Below are the code and all the weights of a small trained network. Each question names an input and a class and asks about switching units off, where a switched-off unit gives its printed mean instead of its output.

import numpy as np


def w(rows, s, z=0):
    codes = np.array(rows[::2]) - 128.0
    scale = np.full(codes.shape[1], s)
    scale[-1] = z or s
    return codes * scale


def f(y):
    return np.maximum(y, 0)


def log_softmax(a):
    a = a - a.max(-1, keepdims=True)
    return a - np.log(np.exp(a).sum(-1, keepdims=True))


def net(x, mask):
    res = np.array(x, float).reshape(1, 3) / 4 @ E
    y = f(res @ A[0][:, :-1].T + A[0][:, -1])
    res = res + np.where(mask, y, B[0][:, -1]) @ B[0][:, :-1]
    return log_softmax(res[-1] @ U[:, :-1].T + U[:, -1])


A, B = {}, {}
E = w([
[162,203,147,136,247],'x0',
[123,100,229,89,131],'x1',
[67,35,83,89,201],'x2',
],0.015)
A[0] = w([
[109,103,43,55,159,101],'N0',
[169,145,177,141,217,140],'N1',
[120,76,112,148,67,101],'N2',
[155,149,124,169,74,109],'N3',
[93,101,85,52,113,116],'N4',
[131,86,96,57,170,121],'N5',
[98,96,114,129,92,130],'N6',
[164,168,159,181,78,99],'N7',
[144,141,120,90,72,133],'N8',
[151,148,174,110,204,140],'N9',
[127,132,86,152,114,125],'N10',
[142,175,125,165,194,77],'N11',
[153,81,240,121,128,92],'N12',
[122,81,150,170,56,101],'N13',
[66,137,99,187,135,251],'N14',
[120,54,124,86,144,119],'N15',
[142,87,114,129,92,107],'N16',
[75,101,192,92,65,112],'N17',
[115,133,16,224,105,135],'N18',
[113,83,86,141,187,108],'N19',
[147,154,35,172,122,102],'N20',
[159,80,250,67,127,136],'N21',
[96,78,142,31,168,113],'N22',
[186,157,176,207,78,104],'N23',
[106,116,67,144,50,97],'N24',
[66,117,123,152,76,168],'N25',
[177,126,16,177,123,116],'N26',
[121,164,140,127,108,214],'N27',
[88,163,83,135,127,121],'N28',
[200,159,148,125,89,141],'N29',
[126,194,119,137,210,128],'N30',
],0.014,0.018)
B[0] = w([
[134,166,121,185,191,192],'N0',
[158,101,83,92,81,219],'N1',
[176,123,125,95,138,192],'N2',
[154,128,99,155,153,171],'N3',
[156,130,102,144,150,187],'N4',
[157,133,109,198,163,192],'N5',
[181,87,123,118,120,185],'N6',
[157,151,111,179,191,182],'N7',
[144,103,140,128,135,173],'N8',
[149,114,84,113,95,207],'N9',
[103,157,99,100,123,157],'N10',
[184,95,101,53,151,182],'N11',
[73,217,131,80,118,192],'N12',
[179,123,123,78,150,195],'N13',
[95,64,177,174,6,251],'N14',
[139,149,116,152,130,198],'N15',
[165,119,103,87,166,166],'N16',
[152,138,102,96,95,214],'N17',
[99,178,110,108,99,218],'N18',
[167,153,103,182,166,185],'N19',
[88,216,153,60,131,185],'N20',
[45,216,153,96,84,235],'N21',
[131,179,112,180,158,209],'N22',
[153,159,112,197,205,195],'N23',
[181,124,131,76,143,190],'N24',
[142,99,108,122,99,210],'N25',
[53,220,156,83,130,199],'N26',
[111,98,162,188,73,212],'N27',
[108,164,125,122,132,157],'N28',
[136,129,106,199,158,191],'N29',
[177,83,120,87,89,219],'N30',
],0.012,0.018)
U = w([
[73,215,133,71,117,140],'0',
[199,147,115,223,196,104],'1',
[247,85,110,38,121,91],'2',
[80,47,154,208,24,254],'3',
[90,103,177,95,141,77],'4',
[104,59,175,158,156,86],'5',
],0.014,0.0077)

Each question gives the input, the list of numbers given to net, and the class t.
The units are the neurons (one row each of A and B). Each row of codes is followed by its name. A weight is (code - 128) times the scale printed after its matrix; where a second scale follows, it is the last column's (A, B and U).
mask holds one flag per neuron, in row order. A switched-off neuron (its flag False) gives its mean, the last column of its row in B, instead of its output. The means were averaged over made-up inputs and are rounded, as every weight is.
A unit's drop is (log p(t) with every unit on - log p(t) with that unit switched off) / (log p(t) with every unit on - log p(t) with every unit switched off).
The circuit of an input: a set's keep is (log p(t) with only the set's units on - log p(t) with every unit switched off) / (log p(t) with every unit on - log p(t) with every unit switched off). Starting from the 12 units with the biggest drops (on a tie, the unit counted first), units are removed one at a time, each time the one whose removal leaves the highest keep (on an exact tie, the one counted first), for as long as the keep stays at least 0.8.
units of the circuit, in order: the units of the circuit, biggest drop first
top k neurons: the k neurons with the biggest drops, biggest first
drop of u: that unit's drop, to one decimal
input [8,-7,-7], class 2: top 2 neurons => [N30, N11]
input [1,-8,-8], class 0: units of the circuit, in order => [N26]
input [2,-2,3], class 3: top 2 neurons => [N14, N23]
input [-3,4,3], class 0: top 2 neurons => [N21, N14]
input [-3,-3,4], class 1: top 2 neurons => [N21, N0]
input [8,3,-6], class 2: top 2 neurons => [N1, N30]
input [-2,4,4], class 0: top 2 neurons => [N21, N23]
input [3,3,2], class 3: top 2 neurons => [N26, N20]
input [1,-3,-2], class 3: top 2 neurons => [N21, N12]
input [0,-3,-2], class 3: top 3 neurons => [N21, N12, N14]
input [3,-6,-6], class 0: top 4 neurons => [N20, N26, N18, N5]
input [-8,-6,-6], class 2: top 3 neurons => [N24, N21, N13]
input [-1,1,3], class 3: drop of N23 => 0.2
input [8,-6,-5], class 2: units of the circuit, in order => [N30]
input [-3,2,3], class 3: drop of N23 => 0.3
input [-1,-6,-8], class 1: drop of N29 => 0.4
